Below is a small trained network, with its code and all its weights. Each question gives an input and a class and asks what happens when units are switched off, that is, made to give their printed mean instead of their output.

import numpy as np


def w(rows, s, z=0):
    codes = np.array(rows[::2]) - 128.0
    scale = np.full(codes.shape[1], s)
    scale[-1] = z or s
    return codes * scale


def f(y):
    return y / 2 * (1 + np.tanh(0.7978845608 * (y + 0.044715 * y**3)))


def log_softmax(a):
    a = a - a.max(-1, keepdims=True)
    return a - np.log(np.exp(a).sum(-1, keepdims=True))


def net(x, mask):
    res = np.array(x, float).reshape(1, 5) / 4 @ E
    y = f(res @ A[0][:, :-1].T + A[0][:, -1])
    res = res + np.where(mask, y, B[0][:, -1]) @ B[0][:, :-1]
    return log_softmax(res[-1] @ U[:, :-1].T + U[:, -1])


A, B = {}, {}
E = w([
[104,141,51,114,130,244,116,117],'x0',
[190,108,154,143,29,126,175,111],'x1',
[182,214,165,116,158,178,171,114],'x2',
[195,158,196,64,153,101,88,95],'x3',
[5,182,162,210,134,128,140,198],'x4',
],0.012)
A[0] = w([
[131,214,120,156,205,180,145,141,131],'N0',
[176,51,103,120,25,115,140,121,150],'N1',
[54,141,119,175,59,215,139,136,142],'N2',
[142,116,146,137,133,150,120,106,55],'N3',
[124,114,96,53,211,165,27,120,150],'N4',
[180,192,164,115,186,105,140,126,151],'N5',
[94,181,126,199,72,230,181,142,148],'N6',
[85,213,116,152,146,186,151,130,186],'N7',
[167,21,52,154,58,141,161,133,164],'N8',
[201,130,180,98,112,72,158,115,116],'N9',
[54,118,173,188,142,11,128,154,162],'N10',
[108,106,58,84,151,175,77,120,171],'N11',
[139,138,123,143,66,108,154,134,103],'N12',
[179,80,157,111,72,106,117,117,254],'N13',
[140,176,119,130,131,132,185,133,102],'N14',
[241,157,217,98,84,79,98,117,146],'N15',
],0.012,0.0039)
B[0] = w([
[93,101,198,124,164,178,199,115,223],'N0',
[125,65,49,140,60,152,191,116,208],'N1',
[150,247,134,111,95,150,72,144,241],'N2',
[136,113,109,160,157,88,147,164,128],'N3',
[151,109,69,138,213,161,70,131,245],'N4',
[147,42,176,112,173,110,195,120,201],'N5',
[140,231,164,142,94,165,143,147,246],'N6',
[128,180,207,125,150,162,182,136,234],'N7',
[91,102,31,153,70,160,194,105,220],'N8',
[216,129,161,108,103,121,85,122,207],'N9',
[12,85,135,127,117,11,87,116,249],'N10',
[111,168,67,131,163,169,68,132,223],'N11',
[124,141,74,108,109,136,92,122,156],'N12',
[193,116,99,134,89,88,136,131,202],'N13',
[114,122,169,121,105,149,147,136,152],'N14',
[251,131,189,114,125,81,89,150,246],'N15',
],0.019,0.015)
U = w([
[249,74,128,93,84,93,90,133,224],'0',
[112,93,174,112,214,173,202,127,1],'1',
[90,244,143,166,78,177,138,198,110],'2',
[145,84,21,181,34,154,176,83,158],'3',
[110,105,48,138,254,217,22,123,228],'4',
[13,107,129,164,110,45,59,140,50],'5',
],0.0076,0.0015)

Each question gives the input, the list of numbers given to net, and the class t.
The units are the neurons (one row each of A and B). Each row of codes is followed by its name. A weight is (code - 128) times the scale printed after its matrix; where a second scale follows, it is the last column's (A, B and U).
mask holds one flag per neuron, in row order. A switched-off neuron (its flag False) gives its mean, the last column of its row in B, instead of its output. The means were averaged over made-up inputs and are rounded, as every weight is.
A unit's drop is (log p(t) with every unit on - log p(t) with that unit switched off) / (log p(t) with every unit on - log p(t) with every unit switched off).
The circuit of an input: a set's keep is (log p(t) with only the set's units on - log p(t) with every unit switched off) / (log p(t) with every unit on - log p(t) with every unit switched off). Starting from the 12 units with the biggest drops (on a tie, the unit counted first), units are removed one at a time, each time the one whose removal leaves the highest keep (on an exact tie, the one counted first), for as long as the keep stays at least 0.8.
circuit, biggest first: the units of the circuit, biggest drop first
unit that matters most: the unit with the biggest drop
k most important neurons: the k neurons with the biggest drops, biggest first
drop of u: that unit's drop, to one decimal
input [-8,0,4,0,7], class 5: unit that matters most -> N10
input [-1,-1,7,-7,-5], class 1: circuit, biggest first -> [N2; N13]
input [8,7,1,5,0], class 3: 2 most important neurons -> [N1; N7]
input [-5,8,-3,-4,4], class 3: 2 most important neurons -> [N1; N8]
input [-7,4,-2,-3,1], class 5: 2 most important neurons -> [N10; N6]
input [-3,8,5,-6,-8], class 3: 2 most important neurons -> [N8; N1]
input [-4,2,4,1,4], class 0: 2 most important neurons -> [N15; N9]
input [3,-3,4,5,8], class 1: 2 most important neurons -> [N0; N5]
input [-6,-8,-6,1,0], class 5: drop of N10 -> 1.0
input [3,-5,5,-1,2], class 1: drop of N4 -> 0.1
input [-7,3,-6,-6,5], class 5: drop of N10 -> 3.2
